Below is a small trained network, with its code and all its weights. Each question gives an input and a target symbol and asks what happens when units are switched off, that is, made to give their printed mean instead of their output.

import numpy as np


def w(rows, s, z=0):
    codes = np.array(rows[::2]) - 128.0
    scale = np.full(codes.shape[1], s)
    scale[-1] = z or s
    return codes * scale


def norm(h):
    return h / np.sqrt((h * h).mean(-1, keepdims=True) + 1e-5)


def softmax(a):
    e = np.exp(a - a.max(-1, keepdims=True))
    return e / e.sum(-1, keepdims=True)


def log_softmax(a):
    a = a - a.max(-1, keepdims=True)
    return a - np.log(np.exp(a).sum(-1, keepdims=True))


def net(x, mask):
    ids = ['ΓΣΨαβδεθλμξπτφ'.index(c) for c in x.split()]
    T = len(ids)
    res = E[ids] + P[:T]
    u = 0
    for l in range(2):
        r = norm(res)
        for j in range(3):
            rows = slice(3 * j, 3 * j + 3)
            q, k, v = (r @ M[l][rows].T for M in (Q, K, V))
            z = softmax(np.where(np.tri(T) > 0, q @ k.T / 3**0.5, -1e9)) @ v
            o = O[l][rows]
            res = res + np.where(mask[u + j], z, o[:, -1]) @ o[:, :-1]
        u += 3
    return log_softmax(norm(res)[-1] @ U[:, :-1].T + U[:, -1])


Q, K, V, O = {}, {}, {}, {}
E = w([
[181,148,179,125,154,187,181,165,143,185],'Γ',
[106,155,77,115,114,167,187,178,121,81],'Σ',
[144,123,67,134,75,89,167,203,254,136],'Ψ',
[117,151,47,163,107,140,206,104,131,211],'α',
[135,81,142,66,140,108,165,111,193,62],'β',
[161,121,83,18,198,189,91,141,193,171],'δ',
[79,159,108,54,169,61,162,129,117,136],'ε',
[146,138,61,110,54,150,51,127,125,105],'θ',
[130,178,153,121,127,155,58,143,80,196],'λ',
[86,93,102,166,185,174,123,130,139,115],'μ',
[111,133,187,77,61,183,210,167,135,143],'ξ',
[149,75,146,177,133,80,95,137,118,181],'π',
[77,140,122,86,91,173,110,63,203,160],'τ',
[194,67,83,87,91,155,163,98,62,142],'φ',
],0.017)
P = w([
[108,243,144,141,164,122,57,60,133,44],'0',
[17,46,120,39,73,147,42,145,98,202],'1',
[2,24,104,43,70,161,63,164,94,214],'2',
[21,22,108,15,71,152,85,161,74,227],'3',
[131,133,23,110,165,127,212,99,120,227],'4',
[143,118,48,116,169,152,211,80,135,220],'5',
[150,122,45,108,161,148,225,77,151,197],'6',
[117,69,73,96,101,175,153,103,141,171],'7',
[100,97,73,80,101,174,155,87,164,164],'8',
[93,47,61,75,86,186,157,146,159,186],'9',
[120,61,38,84,117,170,162,120,180,170],'10',
[112,45,55,65,106,168,190,109,147,169],'11',
],0.0058)
Q[0] = w([
[67,99,60,71,100,213,195,105,184,193],'0.h1',
[205,197,95,116,204,165,157,111,162,95],'0.h1',
[48,140,102,35,91,227,167,130,158,185],'0.h1',
[87,91,146,79,57,120,122,125,126,143],'0.h2',
[61,96,153,128,97,126,155,168,106,108],'0.h2',
[56,38,117,105,100,177,91,209,121,169],'0.h2',
[101,184,204,179,116,51,114,174,22,1],'0.h3',
[187,171,152,211,149,125,148,108,126,66],'0.h3',
[164,193,145,161,184,49,147,79,104,67],'0.h3',
],0.0071)
K[0] = w([
[116,254,163,134,169,127,94,118,173,71],'0.h1',
[41,151,110,87,114,159,139,151,163,122],'0.h1',
[153,242,125,120,149,158,112,98,156,38],'0.h1',
[153,168,132,138,169,161,141,114,168,126],'0.h2',
[177,104,128,137,108,122,130,132,150,113],'0.h2',
[156,183,125,144,142,111,166,55,143,92],'0.h2',
[123,83,77,69,139,169,156,220,167,198],'0.h3',
[102,50,76,127,100,144,167,163,102,169],'0.h3',
[81,84,118,85,76,140,121,209,144,191],'0.h3',
],0.0095)
V[0] = w([
[137,113,97,104,188,190,174,32,125,90],'0.h1',
[177,169,99,170,148,118,125,191,120,82],'0.h1',
[91,95,207,254,120,159,141,119,185,127],'0.h1',
[109,154,182,86,84,54,111,166,94,56],'0.h2',
[15,161,62,174,160,44,187,103,58,143],'0.h2',
[48,90,135,70,178,172,111,224,63,135],'0.h2',
[206,92,130,101,85,168,129,90,66,54],'0.h3',
[73,54,52,82,112,177,166,204,122,153],'0.h3',
[74,11,116,145,126,100,74,139,131,167],'0.h3',
],0.0063)
O[0] = w([
[106,104,129,206,91,91,82,147,10,152,207],'0.h1',
[148,80,67,59,159,141,132,193,111,81,122],'0.h1',
[149,180,21,150,123,128,96,68,178,110,71],'0.h1',
[241,53,191,64,51,148,107,72,192,111,3],'0.h2',
[105,132,151,22,103,23,155,203,163,25,74],'0.h2',
[5,90,144,148,107,253,126,97,114,4,177],'0.h2',
[65,184,93,63,165,56,142,124,111,79,125],'0.h3',
[121,240,156,88,150,216,60,126,135,160,122],'0.h3',
[241,151,118,32,87,147,101,115,87,174,38],'0.h3',
],0.0056,0.0048)
Q[1] = w([
[177,205,116,163,153,139,228,73,153,61],'1.h1',
[157,113,175,98,81,124,100,122,140,99],'1.h1',
[182,252,167,133,163,144,85,109,139,83],'1.h1',
[69,78,187,135,126,107,87,171,123,253],'1.h2',
[130,229,143,184,213,130,202,81,119,122],'1.h2',
[111,155,143,158,155,120,109,148,66,162],'1.h2',
[74,18,94,124,154,175,163,210,103,177],'1.h3',
[135,180,97,170,217,138,174,80,91,130],'1.h3',
[66,111,148,88,94,114,127,98,122,109],'1.h3',
],0.0064)
K[1] = w([
[72,46,155,97,102,89,158,86,115,246],'1.h1',
[112,97,170,174,156,177,134,157,145,171],'1.h1',
[26,92,164,122,107,160,134,245,146,204],'1.h1',
[86,252,127,174,154,110,60,166,99,64],'1.h2',
[63,20,178,74,108,139,57,189,113,155],'1.h2',
[43,150,139,153,135,112,81,161,120,174],'1.h2',
[105,254,216,138,107,161,143,63,119,117],'1.h3',
[84,84,159,94,54,114,86,160,79,160],'1.h3',
[144,161,134,181,158,185,124,139,125,143],'1.h3',
],0.0066)
V[1] = w([
[179,109,96,76,164,196,131,130,110,192],'1.h1',
[204,95,204,197,136,152,254,190,98,125],'1.h1',
[202,185,183,138,241,105,133,93,181,84],'1.h1',
[122,174,132,83,188,89,180,89,188,207],'1.h2',
[49,178,97,173,98,47,145,207,186,172],'1.h2',
[138,98,85,169,133,104,85,244,203,75],'1.h2',
[125,50,82,138,176,101,56,121,131,169],'1.h3',
[162,175,191,146,167,126,14,189,83,119],'1.h3',
[168,145,103,116,225,91,196,128,140,105],'1.h3',
],0.0065)
O[1] = w([
[89,75,158,111,176,108,24,177,148,135,177],'1.h1',
[82,148,126,105,97,138,143,209,94,254,13],'1.h1',
[85,102,44,131,158,165,218,125,169,170,1],'1.h1',
[141,64,150,130,247,107,159,94,159,148,132],'1.h2',
[178,212,206,172,189,156,176,96,150,127,195],'1.h2',
[180,189,149,141,134,228,150,142,96,72,138],'1.h2',
[185,133,124,166,163,87,82,190,68,67,165],'1.h3',
[152,138,94,148,130,105,182,235,202,145,81],'1.h3',
[98,39,103,79,168,177,170,146,52,133,54],'1.h3',
],0.007,0.0049)
U = w([
[220,163,181,151,165,168,178,146,107,170,170],'Γ',
[94,192,62,104,91,190,161,176,97,68,124],'Σ',
[166,125,78,160,83,87,175,188,235,129,152],'Ψ',
[109,145,1,158,108,123,197,95,94,216,85],'α',
[152,25,188,101,113,87,151,107,149,22,62],'β',
[195,125,66,47,179,167,106,131,161,175,222],'δ',
[102,185,132,71,172,18,177,121,86,135,133],'ε',
[203,166,84,130,63,140,73,119,102,58,119],'θ',
[106,124,147,137,112,86,58,196,94,179,171],'λ',
[83,61,101,233,170,171,120,150,106,101,123],'μ',
[111,117,187,89,34,179,196,137,125,130,87],'ξ',
[209,102,172,196,136,54,106,46,151,164,62],'π',
[63,147,125,112,63,151,106,14,203,169,3],'τ',
[198,52,82,102,81,105,155,91,46,169,194],'φ',
],0.0064,0.0022)

Each question gives the input, a string of symbols that net reads in full, and the target symbol t.
The units are the heads (3 rows each of Q, K, V and O). Each row of codes is followed by its name. A weight is (code - 128) times the scale printed after its matrix; where a second scale follows, it is the last column's (O and U).
mask holds one flag per head, layer by layer. A switched-off head (its flag False) gives its mean, the last column of its rows in O, instead of its output. The means were averaged over made-up inputs and are rounded, as every weight is.
A unit's drop is (log p(t) with every unit on - log p(t) with that unit switched off) / (log p(t) with every unit on - log p(t) with every unit switched off).
The circuit of an input: a set's keep is (log p(t) with only the set's units on - log p(t) with every unit switched off) / (log p(t) with every unit on - log p(t) with every unit switched off). Starting from all 6 units, units are removed one at a time, each time the one whose removal leaves the highest keep (on an exact tie, the one counted first), for as long as the keep stays at least 0.8.
units of the circuit, in order: the units of the circuit, biggest drop first
unit that matters most: the unit with the biggest drop
which heads matter: for each layer, one digit per head in row order, 1 if its drop is at least 0.15 and else 0, layers parted by /
input λ θ ε δ, target Ψ: which heads matter -> 001 / 001
input π δ Ψ β μ θ, target φ: which heads matter -> 101 / 000
input δ α φ τ μ β φ α, target λ: units of the circuit, in order -> 1.h1, 0.h1
input δ τ Γ μ Γ ξ Γ α φ θ, target λ: which heads matter -> 100 / 100
input μ φ λ μ α δ ε μ ε Ψ Σ, target θ: which heads matter -> 101 / 100
input β τ β μ τ, target α: unit that matters most -> 1.h1
input Ψ φ Ψ, target δ: units of the circuit, in order -> 0.h1, 0.h2, 1.h3
input Ψ φ τ Γ δ π φ β Γ, target δ: units of the circuit, in order -> 0.h1, 0.h3, 1.h2
input μ ξ π, target θ: units of the circuit, in order -> 1.h2, 0.h1, 0.h3, 0.h2
input α α μ Ψ μ μ δ, target Γ: units of the circuit, in order -> 1.h2, 0.h2, 0.h3
input Ψ π δ μ, target δ: which heads matter -> 110 / 000
input δ δ Γ α β φ δ δ θ, target λ: units of the circuit, in order -> 0.h1, 1.h1, 1.h2
input β τ δ μ θ Ψ β α β Ψ, target α: units of the circuit, in order -> 1.h1, 0.h2, 1.h3
input β β τ θ, target φ: unit that matters most -> 0.h2
input λ δ μ μ λ μ μ ξ δ δ, target Ψ: units of the circuit, in order -> 1.h3, 0.h3
input φ φ δ δ μ μ Ψ λ, target ε: units of the circuit, in order -> 0.h3, 1.h2
input δ μ Σ μ Σ π, target λ: which heads matter -> 011 / 110
input δ μ β, target μ: which heads matter -> 010 / 000
input ε Σ τ, target ξ: which heads matter -> 110 / 100
input δ δ λ μ τ β π Ψ Σ, target λ: units of the circuit, in order -> 0.h1, 1.h1, 0.h3, 1.h2
input Ψ μ μ β δ δ Ψ, target δ: units of the circuit, in order -> 0.h1, 0.h3, 1.h3
input ξ ξ δ Ψ μ, target τ: which heads matter -> 010 / 001
input ξ α Σ θ Σ θ δ μ δ δ, target τ: units of the circuit, in order -> 1.h3
input β μ Γ τ Σ δ, target α: units of the circuit, in order -> 1.h1, 0.h1, 0.h3
input α α ξ μ Γ φ δ μ δ, target Γ: which heads matter -> 111 / 010
